Here is a tiny trained network, its code and every weight. The questions are about switching its units off for an input and a class, where a switched-off unit gives its printed mean instead of its output.

import numpy as np


def w(rows, s, z=0):
    codes = np.array(rows[::2]) - 128.0
    scale = np.full(codes.shape[1], s)
    scale[-1] = z or s
    return codes * scale


def norm(h):
    return h / np.sqrt((h * h).mean(-1, keepdims=True) + 1e-5)


def f(y):
    return np.maximum(y, 0)


def log_softmax(a):
    a = a - a.max(-1, keepdims=True)
    return a - np.log(np.exp(a).sum(-1, keepdims=True))


def net(x, mask):
    res = np.array(x, float).reshape(1, 6) / 4 @ E
    u = 0
    for l in range(2):
        y = f(norm(res) @ A[l][:, :-1].T + A[l][:, -1])
        res = res + np.where(mask[u : u + 13], y, B[l][:, -1]) @ B[l][:, :-1]
        u += 13
    return log_softmax(norm(res)[-1] @ U[:, :-1].T + U[:, -1])


A, B = {}, {}
E = w([
[2,111,116,159,166,102],'x0',
[129,128,124,130,130,131],'x1',
[126,131,130,125,125,129],'x2',
[112,204,120,62,85,4],'x3',
[127,206,189,237,85,135],'x4',
[110,128,58,136,49,156],'x5',
],0.00026)
A[0] = w([
[53,117,135,128,117,56,107],'L0N1',
[66,47,130,128,144,113,124],'L0N2',
[132,157,214,109,199,124,86],'L0N3',
[145,116,213,115,220,162,162],'L0N4',
[141,123,85,108,150,97,94],'L0N5',
[138,120,98,71,129,88,46],'L0N6',
[138,117,80,106,163,119,1],'L0N7',
[143,117,70,50,147,53,22],'L0N8',
[131,178,207,74,199,82,86],'L0N9',
[209,110,139,67,68,95,140],'L0N10',
[148,54,75,98,192,181,25],'L0N11',
[134,223,141,185,106,69,99],'L0N12',
[86,155,47,112,4,195,184],'L0N13',
],0.0013,0.00049)
B[0] = w([
[167,177,113,133,189,172,209],'L0N1',
[170,190,114,118,181,155,201],'L0N2',
[150,78,26,164,62,95,194],'L0N3',
[153,81,25,178,55,114,238],'L0N4',
[114,121,183,118,91,142,165],'L0N5',
[123,114,193,155,91,157,180],'L0N6',
[101,95,194,91,90,144,144],'L0N7',
[112,113,222,160,71,178,216],'L0N8',
[159,73,20,170,55,86,215],'L0N9',
[127,194,105,151,247,153,239],'L0N10',
[100,156,215,138,17,127,211],'L0N11',
[107,92,217,149,77,192,231],'L0N12',
[204,39,111,186,186,4,254],'L0N13',
],0.0012,0.00079)
A[1] = w([
[115,92,119,10,138,153,37],'L1N1',
[157,77,141,13,124,132,162],'L1N2',
[113,242,173,87,91,46,116],'L1N3',
[152,116,153,191,157,198,63],'L1N4',
[241,162,124,142,41,179,252],'L1N5',
[127,196,107,62,85,4,210],'L1N6',
[33,147,83,127,186,131,56],'L1N7',
[86,82,121,25,175,149,98],'L1N8',
[155,98,143,227,162,229,137],'L1N9',
[210,164,98,80,152,189,89],'L1N10',
[29,105,86,189,164,168,218],'L1N11',
[34,186,108,136,154,88,149],'L1N12',
[138,64,44,66,153,94,218],'L1N13',
],0.0012,0.00043)
B[1] = w([
[67,207,212,230,51,121,151],'L1N1',
[87,194,179,230,73,120,177],'L1N2',
[83,35,116,68,130,225,185],'L1N3',
[86,109,126,57,97,103,174],'L1N4',
[44,176,125,109,209,91,254],'L1N5',
[129,8,89,96,144,243,205],'L1N6',
[223,194,110,97,181,111,152],'L1N7',
[90,219,200,202,58,129,154],'L1N8',
[83,108,138,30,82,122,224],'L1N9',
[121,219,71,110,235,78,159],'L1N10',
[224,196,141,59,158,104,201],'L1N11',
[229,180,117,65,188,144,163],'L1N12',
[133,168,166,228,97,89,197],'L1N13',
],0.0012,0.0013)
U = w([
[51,200,246,200,27,128,212],'0',
[85,22,112,20,114,239,178],'1',
[194,247,83,79,254,101,115],'2',
[193,37,37,219,100,28,2],'3',
],0.0057,0.00077)

Each question gives the input, the list of numbers given to net, and the class t.
The units are the neurons (one row each of A and B). Each row of codes is followed by its name. A weight is (code - 128) times the scale printed after its matrix; where a second scale follows, it is the last column's (A, B and U).
mask holds one flag per neuron, layer by layer. A switched-off neuron (its flag False) gives its mean, the last column of its row in B, instead of its output. The means were averaged over made-up inputs and are rounded, as every weight is.
A unit's drop is (log p(t) with every unit on - log p(t) with that unit switched off) / (log p(t) with every unit on - log p(t) with every unit switched off).
The circuit of an input: a set's keep is (log p(t) with only the set's units on - log p(t) with every unit switched off) / (log p(t) with every unit on - log p(t) with every unit switched off). Starting from the 12 units with the biggest drops (on a tie, the unit counted first), units are removed one at a time, each time the one whose removal leaves the highest keep (on an exact tie, the one counted first), for as long as the keep stays at least 0.8.
units of the circuit, in order: the units of the circuit, biggest drop first
most important unit: the unit with the biggest drop
k most important neurons: the k neurons with the biggest drops, biggest first
k most important neurons of layer l: the k neurons of layer l with the biggest drops, biggest first
input [8,4,7,-4,5,3], class 2: most important unit	L1N11
input [0,-2,0,-6,-1,-8], class 3: units of the circuit, in order	L0N4, L0N3
input [-8,-5,-1,4,-2,7], class 2: units of the circuit, in order	L0N10, L1N5
input [-8,0,-1,-7,-2,2], class 2: 2 most important neurons	L1N10, L0N12
input [2,-1,7,5,0,-7], class 3: units of the circuit, in order	L0N9, L0N3
input [4,6,-1,-3,-3,-5], class 3: units of the circuit, in order	L0N4, L1N5, L1N6
input [-8,6,5,2,-4,8], class 2: units of the circuit, in order	L0N10, L1N10
input [-5,-2,-7,-5,3,-3], class 1: units of the circuit, in order	L1N9, L1N13
input [-2,5,-6,8,4,0], class 1: units of the circuit, in order	L1N3, L1N6
input [-8,3,3,8,1,-8], class 1: units of the circuit, in order	L1N6, L1N3
input [0,6,-4,8,-5,-8], class 1: 4 most important neurons	L1N6, L0N13, L0N8, L1N3
input [-6,3,-6,8,7,-7], class 1: units of the circuit, in order	L1N3, L1N6, L1N13, L0N13
input [4,2,-6,-1,-1,-5], class 3: units of the circuit, in order	L0N4, L0N3
input [2,1,2,5,1,6], class 3: units of the circuit, in order	L0N13
input [0,0,5,-6,1,-8], class 3: 2 most important neurons of layer 0	L0N4, L0N3
input [2,-6,1,-8,7,-3], class 1: units of the circuit, in order	L1N9, L1N13, L1N2
input [0,8,-6,7,6,2], class 1: units of the circuit, in order	L1N3, L1N6, L1N13
input [7,4,5,-3,2,7], class 2: 2 most important neurons of layer 0	L0N4, L0N9
input [-5,-2,6,-6,-6,6], class 0: 3 most important neurons of layer 1	L1N2, L1N13, L1N6
input [-8,-4,7,-4,0,0], class 2: most important unit	L1N10
input [6,7,-8,7,5,4], class 1: 3 most important neurons	L1N3, L1N6, L0N10
input [5,5,8,-2,-5,0], class 0: 2 most important neurons	L0N10, L1N8
input [-6,-7,-5,6,-3,-1], class 1: 3 most important neurons of layer 1	L1N3, L1N6, L1N11
input [4,0,-7,7,6,-5], class 1: 2 most important neurons of layer 0	L0N13, L0N8
input [-1,6,2,5,-1,-8], class 3: 2 most important neurons of layer 0	L0N9, L0N3
